Below is a small trained network, with its code and all its weights. Each question gives an input and a class and asks what happens when units are switched off, that is, made to give their printed mean instead of their output.

import numpy as np


def w(rows, s, z=0):
    codes = np.array(rows[::2]) - 128.0
    scale = np.full(codes.shape[1], s)
    scale[-1] = z or s
    return codes * scale


def norm(h):
    return h / np.sqrt((h * h).mean(-1, keepdims=True) + 1e-5)


def f(y):
    return np.maximum(y, 0)


def log_softmax(a):
    a = a - a.max(-1, keepdims=True)
    return a - np.log(np.exp(a).sum(-1, keepdims=True))


def net(x, mask):
    res = np.array(x, float).reshape(1, 7) / 4 @ E
    u = 0
    for l in range(2):
        y = f(norm(res) @ A[l][:, :-1].T + A[l][:, -1])
        res = res + np.where(mask[u : u + 8], y, B[l][:, -1]) @ B[l][:, :-1]
        u += 8
    return log_softmax(norm(res)[-1] @ U[:, :-1].T + U[:, -1])


A, B = {}, {}
E = w([
[122,129,143,127,129,127,133,130,125],'x0',
[126,245,201,235,77,237,142,190,229],'x1',
[133,127,127,129,119,128,133,128,134],'x2',
[186,154,151,37,84,91,3,138,215],'x3',
[118,57,98,236,66,77,67,225,118],'x4',
[117,137,136,132,139,122,116,128,130],'x5',
[136,122,135,133,133,130,132,120,133],'x6',
],0.003)
A[0] = w([
[124,104,142,86,159,72,159,170,126,6],'L0N1',
[107,49,77,70,160,24,101,112,94,81],'L0N2',
[96,58,85,77,164,74,124,118,109,101],'L0N3',
[157,3,97,210,99,77,71,241,88,42],'L0N4',
[156,159,134,49,223,130,165,32,103,40],'L0N5',
[116,105,162,158,140,105,98,146,111,58],'L0N6',
[163,152,127,61,70,52,11,121,194,50],'L0N7',
[86,90,105,215,159,156,235,119,20,48],'L0N8',
],0.0039,0.0023)
B[0] = w([
[144,104,126,127,124,154,106,98,131,136],'L0N1',
[189,145,139,191,121,179,95,89,91,227],'L0N2',
[177,141,190,184,76,178,117,120,101,203],'L0N3',
[4,231,81,119,84,52,148,78,187,244],'L0N4',
[45,164,87,137,43,70,144,117,175,202],'L0N5',
[115,125,120,154,119,129,156,104,172,142],'L0N6',
[98,51,151,109,206,144,150,197,138,224],'L0N7',
[126,62,148,91,190,131,87,198,193,254],'L0N8',
],0.0049,0.004)
A[1] = w([
[147,198,198,195,87,197,129,185,184,104],'L1N1',
[153,71,112,108,80,73,117,31,4,67],'L1N2',
[103,202,153,19,156,184,204,31,164,118],'L1N3',
[83,55,98,114,187,103,70,97,131,228],'L1N4',
[87,144,108,235,106,161,104,140,158,155],'L1N5',
[74,101,96,194,220,153,249,141,63,34],'L1N6',
[108,186,162,196,133,181,107,186,213,194],'L1N7',
[238,135,149,26,117,83,32,181,186,3],'L1N8',
],0.0037,0.0013)
B[1] = w([
[178,113,108,129,128,132,122,57,22,220],'L1N1',
[224,229,137,183,111,203,169,111,101,180],'L1N2',
[50,106,46,242,45,1,42,170,157,197],'L1N3',
[188,181,178,105,133,199,183,125,123,191],'L1N4',
[151,131,115,48,129,122,138,66,134,208],'L1N5',
[132,95,191,12,134,128,45,215,207,185],'L1N6',
[195,119,116,104,146,119,144,72,46,253],'L1N7',
[60,51,125,142,203,178,252,190,132,177],'L1N8',
],0.0044,0.0053)
U = w([
[253,150,132,163,103,182,136,54,35,215],'0',
[9,166,77,161,57,37,124,110,180,148],'1',
[113,27,172,83,196,171,144,231,173,1],'2',
],0.0073,0.00043)

Each question gives the input, the list of numbers given to net, and the class t.
The units are the neurons (one row each of A and B). Each row of codes is followed by its name. A weight is (code - 128) times the scale printed after its matrix; where a second scale follows, it is the last column's (A, B and U).
mask holds one flag per neuron, layer by layer. A switched-off neuron (its flag False) gives its mean, the last column of its row in B, instead of its output. The means were averaged over made-up inputs and are rounded, as every weight is.
A unit's drop is (log p(t) with every unit on - log p(t) with that unit switched off) / (log p(t) with every unit on - log p(t) with every unit switched off).
The circuit of an input: a set's keep is (log p(t) with only the set's units on - log p(t) with every unit switched off) / (log p(t) with every unit on - log p(t) with every unit switched off). Starting from the 12 units with the biggest drops (on a tie, the unit counted first), units are removed one at a time, each time the one whose removal leaves the highest keep (on an exact tie, the one counted first), for as long as the keep stays at least 0.8.
units of the circuit, in order: the units of the circuit, biggest drop first
most important unit: the unit with the biggest drop
k most important neurons: the k neurons with the biggest drops, biggest first
k most important neurons of layer l: the k neurons of layer l with the biggest drops, biggest first
drop of u: that unit's drop, to one decimal
input [-2,-6,-6,6,4,5,-5], class 0: 4 most important neurons -> [L0N2; L0N8; L1N2; L0N3]
input [5,-5,0,3,5,3,-5], class 0: units of the circuit, in order -> [L0N2]
input [3,-7,-4,-2,-8,4,5], class 1: 3 most important neurons of layer 1 -> [L1N3; L1N7; L1N1]
input [7,-1,-6,7,-8,-1,-1], class 1: 3 most important neurons -> [L1N3; L0N5; L0N8]
input [3,5,3,-8,5,2,8], class 2: 4 most important neurons -> [L0N8; L1N6; L0N2; L0N3]
input [3,7,-4,6,7,-4,3], class 0: 4 most important neurons -> [L1N1; L1N7; L0N8; L1N3]
input [-3,-5,4,-6,-5,-8,-5], class 2: 3 most important neurons of layer 1 -> [L1N6; L1N1; L1N7]
input [-8,-7,6,-7,5,8,-7], class 0: units of the circuit, in order -> [L0N2; L1N2]
input [-5,-4,3,1,3,7,-1], class 0: 2 most important neurons of layer 1 -> [L1N3; L1N2]
input [-3,6,5,-1,-7,-7,0], class 1: 2 most important neurons -> [L1N3; L0N2]
input [-3,2,2,-7,-6,1,-8], class 2: 2 most important neurons of layer 0 -> [L0N8; L0N4]
input [-5,5,8,7,6,-8,-1], class 2: 3 most important neurons of layer 1 -> [L1N8; L1N3; L1N2]
input [4,-4,3,5,4,3,-3], class 2: 2 most important neurons of layer 1 -> [L1N1; L1N7]
input [-3,-3,8,5,0,3,-7], class 2: units of the circuit, in order -> [L0N7]
input [4,8,-2,-5,8,1,4], class 0: units of the circuit, in order -> [L1N1; L1N7]
input [-1,-3,-4,3,3,7,-5], class 0: 2 most important neurons -> [L0N2; L0N8]
input [-4,3,3,6,-6,8,-8], class 1: 3 most important neurons -> [L1N3; L0N8; L1N6]
input [-1,3,-5,8,-4,7,7], class 2: 2 most important neurons of layer 0 -> [L0N4; L0N7]
input [4,-6,4,8,5,0,4], class 2: 4 most important neurons -> [L0N7; L1N8; L1N7; L1N1]
input [-7,3,1,-4,-2,0,-2], class 2: most important unit -> L1N6
input [-4,-4,-1,-2,-8,-7,3], class 1: drop of L0N5 -> 0.3
input [4,2,0,-5,-8,0,-1], class 1: drop of L1N3 -> 0.2
input [7,4,0,0,-8,4,-2], class 1: drop of L1N3 -> 0.5
